Here is a tiny trained network, its code and every weight. The questions are about switching its units off for an input and a class, where a switched-off unit gives its printed mean instead of its output.

import numpy as np


def w(rows, s, z=0):
    codes = np.array(rows[::2]) - 128.0
    scale = np.full(codes.shape[1], s)
    scale[-1] = z or s
    return codes * scale


def f(y):
    return y / 2 * (1 + np.tanh(0.7978845608 * (y + 0.044715 * y**3)))


def log_softmax(a):
    a = a - a.max(-1, keepdims=True)
    return a - np.log(np.exp(a).sum(-1, keepdims=True))


def net(x, mask):
    res = np.array(x, float).reshape(1, 7) / 4 @ E
    y = f(res @ A[0][:, :-1].T + A[0][:, -1])
    res = res + np.where(mask, y, B[0][:, -1]) @ B[0][:, :-1]
    return log_softmax(res[-1] @ U[:, :-1].T + U[:, -1])


A, B = {}, {}
E = w([
[163,243,94,160,156,101,43],'x0',
[99,96,221,73,108,3,59],'x1',
[206,96,107,215,44,86,132],'x2',
[129,192,167,169,189,44,242],'x3',
[136,137,241,198,136,186,106],'x4',
[128,126,128,130,128,130,130],'x5',
[116,51,89,198,240,103,94],'x6',
],0.0039)
A[0] = w([
[124,33,148,105,121,158,209,95],'neuron 1',
[117,58,91,184,207,112,97,104],'neuron 2',
[172,105,115,179,71,92,134,64],'neuron 3',
[129,105,118,113,110,159,72,48],'neuron 4',
[129,63,101,168,207,109,100,94],'neuron 5',
[178,97,106,206,40,75,137,116],'neuron 6',
[110,122,9,56,108,62,162,91],'neuron 7',
[123,35,156,109,116,143,200,80],'neuron 8',
[121,139,254,206,129,201,103,94],'neuron 9',
[127,86,109,102,97,186,47,103],'neuron 10',
[148,146,80,150,142,206,168,99],'neuron 11',
[138,186,151,87,50,149,153,77],'neuron 12',
[121,101,182,91,123,54,78,84],'neuron 13',
[93,157,146,34,205,165,119,80],'neuron 14',
[124,91,107,108,97,183,46,91],'neuron 15',
[130,190,144,85,40,153,158,95],'neuron 16',
[132,128,127,133,122,127,129,2],'neuron 17',
[125,167,149,159,163,83,204,97],'neuron 18',
[142,152,72,153,134,199,166,74],'neuron 19',
[129,161,153,148,160,79,199,91],'neuron 20',
[139,145,82,156,141,207,168,110],'neuron 21',
[79,149,142,58,192,165,137,143],'neuron 22',
[161,241,98,156,156,112,49,93],'neuron 23',
[123,104,180,93,120,54,78,118],'neuron 24',
[129,155,156,142,157,76,194,83],'neuron 25',
],0.0099,0.0057)
B[0] = w([
[51,190,101,100,97,101,69,218],'neuron 1',
[155,208,206,74,135,131,158,227],'neuron 2',
[96,138,106,172,208,176,121,138],'neuron 3',
[102,114,70,103,168,125,197,113],'neuron 4',
[140,191,193,82,145,131,164,199],'neuron 5',
[134,170,114,226,158,205,99,232],'neuron 6',
[213,89,109,72,184,80,44,215],'neuron 7',
[40,167,86,97,119,104,75,193],'neuron 8',
[211,89,88,66,188,86,38,251],'neuron 9',
[165,150,50,125,94,135,204,215],'neuron 10',
[116,99,159,181,122,50,146,205],'neuron 11',
[127,178,192,78,164,130,172,165],'neuron 12',
[95,100,147,184,147,38,164,202],'neuron 13',
[118,160,103,214,188,189,115,199],'neuron 14',
[153,144,47,122,108,132,205,197],'neuron 15',
[144,199,206,86,146,129,162,190],'neuron 16',
[51,98,101,94,249,130,175,65],'neuron 17',
[162,137,66,111,91,130,187,193],'neuron 18',
[104,97,146,172,152,41,154,181],'neuron 19',
[152,130,60,115,103,128,185,178],'neuron 20',
[121,97,163,180,111,56,142,215],'neuron 21',
[155,164,119,215,124,168,97,239],'neuron 22',
[1,157,83,75,83,104,62,240],'neuron 23',
[120,111,151,193,110,37,157,230],'neuron 24',
[144,123,57,122,116,126,182,165],'neuron 25',
],0.027,0.0027)
U = w([
[147,126,141,134,94,128,107,254],'0',
[110,87,158,168,126,73,150,91],'1',
[150,126,74,106,105,144,184,98],'2',
[51,149,116,92,109,129,77,90],'3',
[144,164,204,84,150,147,155,98],'4',
[177,83,122,91,181,117,75,98],'5',
[121,131,128,187,165,188,111,106],'6',
[103,2,186,101,91,216,137,113],'7',
],0.009,0.014)

Each question gives the input, the list of numbers given to net, and the class t.
The units are the neurons (one row each of A and B). Each row of codes is followed by its name. A weight is (code - 128) times the scale printed after its matrix; where a second scale follows, it is the last column's (A, B and U).
mask holds one flag per neuron, in row order. A switched-off neuron (its flag False) gives its mean, the last column of its row in B, instead of its output. The means were averaged over made-up inputs and are rounded, as every weight is.
A unit's drop is (log p(t) with every unit on - log p(t) with that unit switched off) / (log p(t) with every unit on - log p(t) with every unit switched off).
The circuit of an input: a set's keep is (log p(t) with only the set's units on - log p(t) with every unit switched off) / (log p(t) with every unit on - log p(t) with every unit switched off). Starting from the 12 units with the biggest drops (on a tie, the unit counted first), units are removed one at a time, each time the one whose removal leaves the highest keep (on an exact tie, the one counted first), for as long as the keep stays at least 0.8.
units of the circuit, in order: the units of the circuit, biggest drop first
most important unit: the unit with the biggest drop
top k neurons: the k neurons with the biggest drops, biggest first
drop of u: that unit's drop, to one decimal
input [-8,8,-1,-6,-5,6,3], class 1: units of the circuit, in order -> neuron 13
input [4,1,8,6,-2,-1,-6], class 6: top 2 neurons -> neuron 6; neuron 3
input [3,-3,5,7,6,3,-3], class 2: units of the circuit, in order -> neuron 18; neuron 20
input [-7,5,3,4,1,-1,-5], class 3: units of the circuit, in order -> neuron 8; neuron 1
input [-6,-3,-2,8,-7,1,-2], class 2: top 2 neurons -> neuron 18; neuron 20
input [-3,1,5,6,-1,-4,7], class 4: units of the circuit, in order -> neuron 2; neuron 5
input [1,-7,3,7,8,3,-3], class 5: top 2 neurons -> neuron 9; neuron 24
input [2,4,-6,3,-6,-4,6], class 4: top 3 neurons -> neuron 2; neuron 5; neuron 9
input [7,-6,-3,-4,5,4,2], class 3: top 2 neurons -> neuron 23; neuron 24
input [3,-4,0,-8,8,3,-5], class 2: top 4 neurons -> neuron 10; neuron 15; neuron 7; neuron 4
input [-4,-6,-4,1,-7,3,6], class 5: top 2 neurons -> neuron 7; neuron 24
input [-6,0,-3,-1,-5,-5,2], class 3: top 2 neurons -> neuron 1; neuron 8
input [3,0,6,1,-1,-2,-3], class 6: units of the circuit, in order -> neuron 6; neuron 3
input [1,-2,-8,3,5,-6,-6], class 6: top 3 neurons -> neuron 14; neuron 22; neuron 2
input [-3,-4,-6,2,-7,-2,-7], class 4: top 2 neurons -> neuron 16; neuron 12
input [-8,-5,-6,-5,-1,3,0], class 3: most important unit -> neuron 1
input [7,-7,7,-6,-7,-1,-7], class 1: top 3 neurons -> neuron 19; neuron 11; neuron 21
input [1,7,4,-5,-6,4,6], class 1: top 3 neurons -> neuron 24; neuron 13; neuron 9
input [0,5,-2,-8,6,-7,6], class 2: units of the circuit, in order -> neuron 10; neuron 15
input [1,7,-8,1,0,-4,-5], class 6: units of the circuit, in order -> neuron 14
input [2,5,8,1,7,0,-3], class 6: top 2 neurons -> neuron 6; neuron 3
input [0,0,-8,-7,5,-5,8], class 4: top 3 neurons -> neuron 2; neuron 5; neuron 6
input [-6,5,8,0,6,7,-1], class 6: top 3 neurons -> neuron 6; neuron 3; neuron 23
input [2,4,2,4,7,6,1], class 5: drop of neuron 9 -> 0.8
input [-6,0,2,1,-1,3,-4], class 3: drop of neuron 1 -> 0.3
input [2,8,-7,-6,-3,3,-3], class 1: drop of neuron 16 -> 0.0
input [3,-3,-4,6,1,1,-3], class 2: most important unit -> neuron 18
input [-3,3,5,1,2,-4,6], class 4: drop of neuron 12 -> -0.1
